Here is a tiny trained network, its code and every weight. The questions are about switching its units off for an input and a target symbol, where a switched-off unit gives its printed mean instead of its output.

import numpy as np


def w(rows, s, z=0):
    codes = np.array(rows[::2]) - 128.0
    scale = np.full(codes.shape[1], s)
    scale[-1] = z or s
    return codes * scale


def norm(h):
    return h / np.sqrt((h * h).mean(-1, keepdims=True) + 1e-5)


def f(y):
    return np.maximum(y, 0)


def softmax(a):
    e = np.exp(a - a.max(-1, keepdims=True))
    return e / e.sum(-1, keepdims=True)


def log_softmax(a):
    a = a - a.max(-1, keepdims=True)
    return a - np.log(np.exp(a).sum(-1, keepdims=True))


def net(x, mask):
    ids = ['ηλξπσφ'.index(c) for c in x.split()]
    T = len(ids)
    res = E[ids] + P[:T]
    r = norm(res)
    for j in range(2):
        rows = slice(3 * j, 3 * j + 3)
        q, k, v = (r @ M[0][rows].T for M in (Q, K, V))
        z = softmax(np.where(np.tri(T) > 0, q @ k.T / 3**0.5, -1e9)) @ v
        o = O[0][rows]
        res = res + np.where(mask[j], z, o[:, -1]) @ o[:, :-1]
    y = f(norm(res) @ A[0][:, :-1].T + A[0][:, -1])
    res = res + np.where(mask[2:18], y, B[0][:, -1]) @ B[0][:, :-1]
    return log_softmax(norm(res)[-1] @ U[:, :-1].T + U[:, -1])


Q, K, V, O, A, B = {}, {}, {}, {}, {}, {}
E = w([
[116,102,93,111],'η',
[52,74,166,68],'λ',
[81,71,69,148],'ξ',
[72,75,138,157],'π',
[53,59,7,99],'σ',
[172,137,51,160],'φ',
],0.012)
P = w([
[158,247,216,111],'0',
[30,49,116,189],'1',
[202,6,186,155],'2',
[132,141,42,98],'3',
[23,100,79,209],'4',
[174,74,156,141],'5',
[162,158,67,109],'6',
[27,75,74,255],'7',
[195,29,152,160],'8',
],0.0094)
Q[0] = w([
[219,6,140,122],'H0',
[192,175,154,154],'H0',
[123,143,157,245],'H0',
[202,88,109,120],'H1',
[132,197,161,129],'H1',
[31,239,43,147],'H1',
],0.012)
K[0] = w([
[126,253,182,101],'H0',
[187,162,80,196],'H0',
[167,114,107,186],'H0',
[108,170,156,120],'H1',
[122,12,142,74],'H1',
[162,57,53,176],'H1',
],0.017)
V[0] = w([
[103,2,192,90],'H0',
[117,109,117,197],'H0',
[111,105,62,28],'H0',
[61,97,193,115],'H1',
[155,117,124,42],'H1',
[66,145,90,56],'H1',
],0.014)
O[0] = w([
[217,74,115,156,241],'H0',
[107,103,137,227,100],'H0',
[139,87,61,102,133],'H0',
[171,19,203,151,129],'H1',
[175,147,125,49,49],'H1',
[47,14,73,9,255],'H1',
],0.012,0.0032)
A[0] = w([
[195,93,168,87,20],'N0',
[111,251,90,187,33],'N1',
[158,114,129,58,118],'N2',
[129,217,112,175,109],'N3',
[238,99,138,72,2],'N4',
[179,217,69,181,219],'N5',
[154,62,189,102,192],'N6',
[129,102,172,88,71],'N7',
[124,109,160,95,75],'N8',
[106,180,68,139,38],'N9',
[86,143,138,88,110],'N10',
[160,89,177,113,98],'N11',
[116,136,68,36,201],'N12',
[82,58,94,178,134],'N13',
[196,107,85,129,72],'N14',
[101,114,148,95,59],'N15',
],0.015,0.0042)
B[0] = w([
[109,160,97,132,153],'N0',
[77,219,2,213,182],'N1',
[210,173,107,177,172],'N2',
[116,184,83,176,167],'N3',
[152,175,44,131,158],'N4',
[88,139,98,111,206],'N5',
[160,180,94,198,213],'N6',
[140,129,84,129,156],'N7',
[131,150,48,111,149],'N8',
[90,189,119,222,167],'N9',
[178,138,182,107,160],'N10',
[135,122,108,169,163],'N11',
[128,157,195,161,225],'N12',
[130,153,160,102,254],'N13',
[141,159,152,133,171],'N14',
[125,127,118,90,149],'N15',
],0.012,0.0099)
U = w([
[154,203,197,84,181],'η',
[253,167,44,139,15],'λ',
[3,93,193,122,204],'ξ',
[127,86,217,254,154],'π',
[45,40,72,82,238],'σ',
[25,249,55,210,1],'φ',
],0.01,0.0035)

Each question gives the input, a string of symbols that net reads in full, and the target symbol t.
The units are the heads (3 rows each of Q, K, V and O) and the neurons (one row each of A and B). Each row of codes is followed by its name. A weight is (code - 128) times the scale printed after its matrix; where a second scale follows, it is the last column's (O, A, B and U).
mask holds one flag per unit, heads first, then neurons. A switched-off unit (its flag False) gives its mean, the last column of its rows in O or B, instead of its output. The means were averaged over made-up inputs and are rounded, as every weight is.
A unit's drop is (log p(t) with every unit on - log p(t) with that unit switched off) / (log p(t) with every unit on - log p(t) with every unit switched off).
The circuit of an input: a set's keep is (log p(t) with only the set's units on - log p(t) with every unit switched off) / (log p(t) with every unit on - log p(t) with every unit switched off). Starting from the 12 units with the biggest drops (on a tie, the unit counted first), units are removed one at a time, each time the one whose removal leaves the highest keep (on an exact tie, the one counted first), for as long as the keep stays at least 0.8.
units of the circuit, in order: the units of the circuit, biggest drop first
unit that matters most: the unit with the biggest drop
k most important neurons: the k neurons with the biggest drops, biggest first
which heads matter: for each layer, one digit per head in row order, 1 if its drop is at least 0.15 and else 0, layers parted by /
drop when u is switched off: that unit's drop, to one decimal
input η φ ξ, target η: which heads matter -> 10
input π π η, target π: units of the circuit, in order -> (H1)
input η π λ π σ σ π λ π, target η: which heads matter -> 10
input η η π η, target η: which heads matter -> 00
input π ξ π π ξ σ σ, target σ: which heads matter -> 01
input λ π η σ π ξ π, target λ: which heads matter -> 10
input ξ π π π π η η ξ σ, target ξ: which heads matter -> 10
input λ π ξ π η, target π: which heads matter -> 10
input π π η ξ, target ξ: 2 most important neurons -> (N1; N6)
input ξ φ λ π φ π π ξ, target π: units of the circuit, in order -> (H0; N1)
input π ξ η π, target π: which heads matter -> 00
input λ π π η π π, target λ: which heads matter -> 00
input ξ σ φ, target ξ: which heads matter -> 10
input λ η η π σ λ σ, target λ: units of the circuit, in order -> (H0)
input π φ ξ, target π: which heads matter -> 01
input λ λ σ φ φ ξ, target λ: which heads matter -> 00
input ξ ξ φ, target ξ: which heads matter -> 10
input σ π φ φ π π, target σ: drop when H1 is switched off -> 0.9
input η σ η, target η: drop when N12 is switched off -> 0.1
input ξ σ ξ, target ξ: drop when H1 is switched off -> 0.0
input σ π λ ξ σ π σ η, target σ: 3 most important neurons -> (N12; N2; N9)
input σ π λ η φ π ξ π, target π: unit that matters most -> H0
